Below are the code and all the weights of a small trained network. Each question names an input and a class and asks about switching units off, where a switched-off unit gives its printed mean instead of its output.

import numpy as np


def w(rows, s, z=0):
    codes = np.array(rows[::2]) - 128.0
    scale = np.full(codes.shape[1], s)
    scale[-1] = z or s
    return codes * scale


def f(y):
    return np.maximum(y, 0)


def log_softmax(a):
    a = a - a.max(-1, keepdims=True)
    return a - np.log(np.exp(a).sum(-1, keepdims=True))


def net(x, mask):
    res = np.array(x, float).reshape(1, 7) / 4 @ E
    y = f(res @ A[0][:, :-1].T + A[0][:, -1])
    res = res + np.where(mask, y, B[0][:, -1]) @ B[0][:, :-1]
    return log_softmax(res[-1] @ U[:, :-1].T + U[:, -1])


A, B = {}, {}
E = w([
[126,145,101,185,149,161,134,100,157,86,146,148],'x0',
[129,119,141,132,96,133,133,147,109,138,110,106],'x1',
[139,139,164,116,146,146,145,101,142,115,124,119],'x2',
[254,112,210,201,89,75,102,98,85,107,139,230],'x3',
[54,152,145,65,37,54,168,164,212,42,75,187],'x4',
[121,106,122,154,97,110,152,114,107,129,135,97],'x5',
[103,248,182,146,57,101,70,136,155,132,237,56],'x6',
],0.0092)
A[0] = w([
[135,103,123,96,87,70,102,129,196,41,82,135,93],'neuron 1',
[54,156,93,138,136,142,122,129,157,160,105,59,120],'neuron 2',
[157,102,133,162,193,173,122,123,110,188,165,85,87],'neuron 3',
[144,209,140,161,145,118,66,111,99,171,186,63,69],'neuron 4',
[128,67,117,128,194,155,151,132,115,150,51,153,57],'neuron 5',
[120,202,128,134,75,111,102,121,120,120,199,110,45],'neuron 6',
[129,125,139,129,133,128,135,134,149,149,121,142,4],'neuron 7',
[89,144,81,102,121,169,193,126,164,193,89,81,151],'neuron 8',
[184,104,138,144,144,130,95,119,94,129,156,120,124],'neuron 9',
[86,141,159,93,96,89,154,151,155,81,124,156,87],'neuron 10',
[130,132,154,123,140,133,153,147,121,123,137,134,42],'neuron 11',
[152,124,130,112,122,88,107,122,89,135,136,161,97],'neuron 12',
[185,116,189,180,114,102,127,148,92,122,161,205,145],'neuron 13',
[141,12,91,107,158,172,183,106,74,99,50,162,59],'neuron 14',
[153,137,107,141,108,127,140,129,157,162,110,122,21],'neuron 15',
[65,148,124,89,85,72,177,125,152,66,77,165,115],'neuron 16',
[228,116,169,181,78,83,67,110,159,132,95,191,152],'neuron 17',
[75,149,103,94,146,151,171,139,145,159,133,99,118],'neuron 18',
[154,103,125,157,205,195,87,93,53,202,150,90,98],'neuron 19',
[173,119,130,160,190,178,86,133,65,240,119,97,72],'neuron 20',
[96,229,218,136,52,150,80,144,145,140,199,86,58],'neuron 21',
[138,115,110,112,123,127,96,158,146,127,142,125,26],'neuron 22',
[24,135,71,97,148,215,122,163,156,156,103,97,147],'neuron 23',
[126,164,126,121,158,146,101,163,130,95,85,93,47],'neuron 24',
[161,121,147,128,79,94,115,124,137,84,100,169,155],'neuron 25',
[41,145,63,100,183,166,199,172,152,147,119,46,167],'neuron 26',
[123,99,107,117,177,126,159,109,96,140,93,163,61],'neuron 27',
[203,141,172,172,93,84,113,109,102,139,117,209,148],'neuron 28',
[120,112,126,116,77,139,149,148,181,132,118,156,55],'neuron 29',
[150,73,95,135,161,154,208,122,92,121,1,179,69],'neuron 30',
[79,163,163,121,81,74,202,164,149,52,81,181,101],'neuron 31',
[162,146,162,166,87,130,129,137,67,106,106,169,129],'neuron 32',
[192,111,176,149,127,99,118,147,108,85,141,156,126],'neuron 33',
],0.0086,0.0031)
B[0] = w([
[172,72,107,167,87,160,49,117,151,87,53,84,206],'neuron 1',
[109,120,140,127,185,101,210,54,95,160,158,145,207],'neuron 2',
[213,64,83,179,49,192,98,159,172,118,43,56,216],'neuron 3',
[162,167,138,87,92,92,84,207,161,42,143,178,218],'neuron 4',
[178,182,120,87,81,109,152,182,120,69,165,179,216],'neuron 5',
[152,229,130,67,108,64,135,227,108,87,185,194,203],'neuron 6',
[149,134,93,126,109,109,128,108,94,165,136,149,128],'neuron 7',
[54,82,173,76,130,146,190,82,98,174,126,126,207],'neuron 8',
[171,113,146,160,132,152,85,81,157,162,92,97,183],'neuron 9',
[156,85,65,145,72,173,82,97,163,115,111,130,199],'neuron 10',
[129,134,156,139,127,144,121,134,161,145,146,131,128],'neuron 11',
[133,131,147,144,128,95,155,103,116,163,148,93,162],'neuron 12',
[38,119,201,107,202,154,182,63,98,189,158,93,224],'neuron 13',
[114,238,145,55,42,50,140,209,110,33,208,205,250],'neuron 14',
[170,137,129,158,159,114,100,132,115,149,164,113,128],'neuron 15',
[173,77,69,190,40,209,56,138,157,148,48,51,226],'neuron 16',
[61,122,212,142,219,120,182,91,115,197,139,113,238],'neuron 17',
[110,118,153,105,142,152,186,102,89,155,132,113,192],'neuron 18',
[212,86,43,232,57,183,29,116,225,144,49,86,253],'neuron 19',
[254,115,74,190,88,138,109,97,155,106,48,62,242],'neuron 20',
[139,185,127,14,89,55,135,194,100,36,200,199,253],'neuron 21',
[117,147,122,141,127,127,147,138,146,119,135,119,131],'neuron 22',
[22,116,148,122,196,100,180,67,118,182,139,117,238],'neuron 23',
[121,134,124,121,168,103,128,119,109,149,149,92,145],'neuron 24',
[128,76,116,135,136,156,151,90,98,192,127,97,195],'neuron 25',
[36,117,234,162,228,175,197,82,70,200,100,107,254],'neuron 26',
[140,134,101,49,79,80,114,135,136,102,178,188,184],'neuron 27',
[98,100,229,89,242,167,193,71,84,194,144,102,233],'neuron 28',
[124,58,73,161,50,130,127,139,179,124,140,73,162],'neuron 29',
[144,214,162,63,107,45,131,207,103,68,232,234,246],'neuron 30',
[178,71,35,206,57,191,48,103,201,103,31,78,234],'neuron 31',
[95,130,185,149,174,137,164,124,65,162,132,112,191],'neuron 32',
[81,127,194,159,167,137,202,83,143,183,126,94,196],'neuron 33',
],0.0058,0.012)
U = w([
[49,100,147,137,202,151,205,59,110,240,130,117,250],'0',
[165,77,46,184,50,189,9,116,188,123,38,96,103],'1',
[116,215,109,87,73,34,117,228,131,16,218,191,29],'2',
],0.011,0.0016)

Each question gives the input, the list of numbers given to net, and the class t.
The units are the neurons (one row each of A and B). Each row of codes is followed by its name. A weight is (code - 128) times the scale printed after its matrix; where a second scale follows, it is the last column's (A, B and U).
mask holds one flag per neuron, in row order. A switched-off neuron (its flag False) gives its mean, the last column of its row in B, instead of its output. The means were averaged over made-up inputs and are rounded, as every weight is.
A unit's drop is (log p(t) with every unit on - log p(t) with that unit switched off) / (log p(t) with every unit on - log p(t) with every unit switched off).
unit that matters most: the unit with the biggest drop
k most important neurons: the k neurons with the biggest drops, biggest first
drop when u is switched off: that unit's drop, to one decimal
input [5,8,-4,-3,-4,-6,5], class 2: unit that matters most -> neuron 21
input [2,-8,-8,-5,0,4,-6], class 2: 3 most important neurons -> [neuron 14; neuron 30; neuron 5]
input [-4,2,-8,8,5,-4,8], class 0: 2 most important neurons -> [neuron 28; neuron 17]
input [0,6,-4,-2,3,7,-4], class 2: 3 most important neurons -> [neuron 19; neuron 30; neuron 14]
input [-5,-5,3,3,3,2,2], class 0: 3 most important neurons -> [neuron 19; neuron 20; neuron 3]
input [-8,-2,-1,6,-3,2,6], class 0: 4 most important neurons -> [neuron 28; neuron 14; neuron 13; neuron 17]
input [-5,7,6,7,-3,-4,7], class 0: 4 most important neurons -> [neuron 28; neuron 13; neuron 17; neuron 14]
input [2,8,3,0,5,4,-6], class 2: 3 most important neurons -> [neuron 30; neuron 14; neuron 19]
input [2,2,3,-5,6,0,5], class 1: 2 most important neurons -> [neuron 31; neuron 16]
input [0,-1,4,2,3,-2,0], class 1: 2 most important neurons -> [neuron 26; neuron 23]
input [-7,-2,1,4,-5,-3,-5], class 1: 2 most important neurons -> [neuron 19; neuron 20]
input [7,2,-3,7,7,-8,-1], class 0: 4 most important neurons -> [neuron 17; neuron 28; neuron 13; neuron 19]
input [5,-3,2,-6,-8,8,2], class 1: 2 most important neurons -> [neuron 19; neuron 3]
input [6,-3,7,6,-7,2,-7], class 1: 3 most important neurons -> [neuron 19; neuron 3; neuron 20]
input [-6,-6,2,2,8,8,7], class 1: unit that matters most -> neuron 31
input [4,-7,5,8,7,-1,-6], class 0: drop when neuron 28 is switched off -> 0.5
input [0,-4,7,-4,0,-5,-6], class 2: drop when neuron 14 is switched off -> 0.1
input [-8,-1,-8,7,5,-2,6], class 0: drop when neuron 29 is switched off -> 0.0
